Here is a tiny trained network, its code and every weight. The questions are about switching its units off for an input and a class, where a switched-off unit gives its printed mean instead of its output.

import numpy as np


def w(rows, s, z=0):
    codes = np.array(rows[::2]) - 128.0
    scale = np.full(codes.shape[1], s)
    scale[-1] = z or s
    return codes * scale


def norm(h):
    return h / np.sqrt((h * h).mean(-1, keepdims=True) + 1e-5)


def f(y):
    return np.maximum(y, 0)


def log_softmax(a):
    a = a - a.max(-1, keepdims=True)
    return a - np.log(np.exp(a).sum(-1, keepdims=True))


def net(x, mask):
    res = np.array(x, float).reshape(1, 8) / 4 @ E
    u = 0
    for l in range(4):
        y = f(norm(res) @ A[l][:, :-1].T + A[l][:, -1])
        res = res + np.where(mask[u : u + 8], y, B[l][:, -1]) @ B[l][:, :-1]
        u += 8
    return log_softmax(norm(res)[-1] @ U[:, :-1].T + U[:, -1])


A, B = {}, {}
E = w([
[129,128,127,128,129],'x0',
[127,128,128,129,129],'x1',
[128,127,127,127,128],'x2',
[163,193,157,21,110],'x3',
[253,106,163,120,162],'x4',
[130,130,128,129,129],'x5',
[129,129,127,129,130],'x6',
[112,82,253,177,80],'x7',
],0.0041)
A[0] = w([
[107,143,208,108,122,4],'L0N1',
[174,49,201,171,113,234],'L0N2',
[42,95,133,139,128,80],'L0N3',
[129,201,175,94,113,86],'L0N4',
[138,123,58,124,155,137],'L0N5',
[144,202,98,75,108,121],'L0N6',
[146,120,74,253,150,68],'L0N7',
[101,145,223,81,145,28],'L0N8',
],0.0075,0.0029)
B[0] = w([
[130,166,48,138,118,160],'L0N1',
[136,175,148,169,185,254],'L0N2',
[133,194,172,126,127,183],'L0N3',
[110,38,97,152,67,177],'L0N4',
[197,139,82,162,53,180],'L0N5',
[67,96,193,101,152,193],'L0N6',
[123,102,184,104,50,194],'L0N7',
[167,56,40,162,2,173],'L0N8',
],0.0064,0.0057)
A[1] = w([
[122,63,145,173,128,115],'L1N1',
[118,146,138,37,167,158],'L1N2',
[254,86,160,110,127,251],'L1N3',
[131,120,175,108,91,165],'L1N4',
[118,49,132,195,105,87],'L1N5',
[95,110,84,117,81,69],'L1N6',
[123,159,71,127,152,18],'L1N7',
[81,123,111,121,85,158],'L1N8',
],0.0085,0.0021)
B[1] = w([
[134,223,85,99,147,172],'L1N1',
[13,110,154,2,122,164],'L1N2',
[118,49,75,72,181,255],'L1N3',
[149,123,51,170,146,180],'L1N4',
[162,144,98,63,188,193],'L1N5',
[183,236,151,134,127,180],'L1N6',
[133,52,218,227,80,138],'L1N7',
[165,220,119,121,140,192],'L1N8',
],0.0056,0.0066)
A[2] = w([
[62,59,121,109,161,51],'L2N1',
[94,146,112,202,68,60],'L2N2',
[207,34,177,148,150,116],'L2N3',
[151,179,130,131,177,46],'L2N4',
[195,112,72,65,208,4],'L2N5',
[147,174,116,203,59,13],'L2N6',
[2,131,168,206,133,40],'L2N7',
[77,89,108,158,173,146],'L2N8',
],0.0083,0.0027)
B[2] = w([
[177,104,170,48,161,156],'L2N1',
[235,65,224,125,45,186],'L2N2',
[166,213,20,153,129,212],'L2N3',
[176,71,133,222,152,165],'L2N4',
[34,63,206,89,80,254],'L2N5',
[122,121,194,33,1,208],'L2N6',
[162,11,183,219,170,172],'L2N7',
[249,206,144,89,180,154],'L2N8',
],0.0057,0.0052)
A[3] = w([
[117,137,129,155,33,66],'L3N1',
[129,137,182,182,195,3],'L3N2',
[127,59,43,120,141,104],'L3N3',
[184,30,41,160,138,93],'L3N4',
[12,192,11,56,139,195],'L3N5',
[92,191,38,56,118,138],'L3N6',
[161,67,40,64,121,74],'L3N7',
[149,254,131,75,44,49],'L3N8',
],0.0072,0.0033)
B[3] = w([
[247,85,122,90,145,197],'L3N1',
[148,148,86,2,122,153],'L3N2',
[70,82,140,142,56,197],'L3N3',
[74,170,50,201,117,212],'L3N4',
[123,162,146,163,219,232],'L3N5',
[124,83,189,192,179,220],'L3N6',
[104,100,98,196,43,236],'L3N7',
[96,242,98,27,110,253],'L3N8',
],0.0072,0.0049)
U = w([
[190,220,138,75,35,235],'0',
[74,38,52,245,71,229],'1',
[32,234,176,88,224,3],'2',
[38,27,144,62,180,109],'3',
[207,86,224,230,86,160],'4',
[220,173,67,246,223,39],'5',
],0.011,0.0034)

Each question gives the input, the list of numbers given to net, and the class t.
The units are the neurons (one row each of A and B). Each row of codes is followed by its name. A weight is (code - 128) times the scale printed after its matrix; where a second scale follows, it is the last column's (A, B and U).
mask holds one flag per neuron, layer by layer. A switched-off neuron (its flag False) gives its mean, the last column of its row in B, instead of its output. The means were averaged over made-up inputs and are rounded, as every weight is.
A unit's drop is (log p(t) with every unit on - log p(t) with that unit switched off) / (log p(t) with every unit on - log p(t) with every unit switched off).
most important unit: the unit with the biggest drop
top k neurons: the k neurons with the biggest drops, biggest first
k most important neurons of layer l: the k neurons of layer l with the biggest drops, biggest first
drop of u: that unit's drop, to one decimal
input [-1,-6,5,-4,-5,-2,-3,8], class 4: top 2 neurons => [L2N7; L1N3]
input [6,-4,6,-7,0,2,-4,3], class 4: most important unit => L1N3
input [0,-8,-8,2,-2,2,-5,-5], class 2: top 4 neurons => [L0N6; L0N2; L1N2; L0N8]
input [-8,5,3,4,-1,-4,3,0], class 2: top 3 neurons => [L0N6; L1N5; L2N2]
input [-4,6,4,4,1,-5,2,1], class 1: top 2 neurons => [L3N7; L2N6]
input [-5,3,-4,-8,0,8,7,2], class 4: top 3 neurons => [L1N3; L0N7; L0N3]
input [-8,7,8,-4,1,0,4,-8], class 1: top 2 neurons => [L0N5; L0N3]
input [1,6,-5,-6,-5,-5,-4,2], class 4: top 2 neurons => [L2N7; L1N3]
input [-4,2,-7,2,7,3,-1,-1], class 3: top 2 neurons => [L0N8; L2N5]
input [-6,2,4,0,8,1,3,1], class 5: 3 most important neurons of layer 2 => [L2N3; L2N8; L2N6]
input [-4,2,-3,3,7,4,5,-8], class 3: 2 most important neurons of layer 0 => [L0N6; L0N8]
input [6,-5,8,8,0,3,8,0], class 2: top 2 neurons => [L0N6; L1N6]
input [2,6,2,2,-1,0,-3,0], class 2: 3 most important neurons of layer 1 => [L1N5; L1N3; L1N6]
input [3,6,-2,-3,-8,-4,-4,-8], class 0: most important unit => L1N7
input [0,-2,1,-1,6,8,8,3], class 5: top 2 neurons => [L0N2; L2N3]
input [-2,0,-5,7,6,-3,-5,2], class 1: 2 most important neurons of layer 0 => [L0N8; L0N4]
input [-5,7,4,0,-3,0,-4,3], class 4: top 2 neurons => [L0N3; L2N7]
input [-2,0,6,-6,4,6,5,2], class 5: top 2 neurons => [L0N2; L0N8]
input [-3,2,-8,0,-6,-8,-8,1], class 4: 2 most important neurons of layer 2 => [L2N7; L2N3]
input [7,-1,5,-3,-6,-6,2,-8], class 0: top neuron => [L1N7]
input [-1,-5,7,0,3,1,2,-1], class 1: 2 most important neurons of layer 2 => [L2N3; L2N6]
input [3,7,8,3,-4,-4,7,0], class 2: 2 most important neurons of layer 0 => [L0N6; L0N5]
input [0,-4,2,2,-5,-5,0,-6], class 2: 3 most important neurons of layer 0 => [L0N6; L0N8; L0N2]
input [0,-1,6,4,4,-1,-7,1], class 1: drop of L0N8 => 0.1
input [-8,-1,-6,3,4,-4,-8,-6], class 3: drop of L0N6 => 0.1
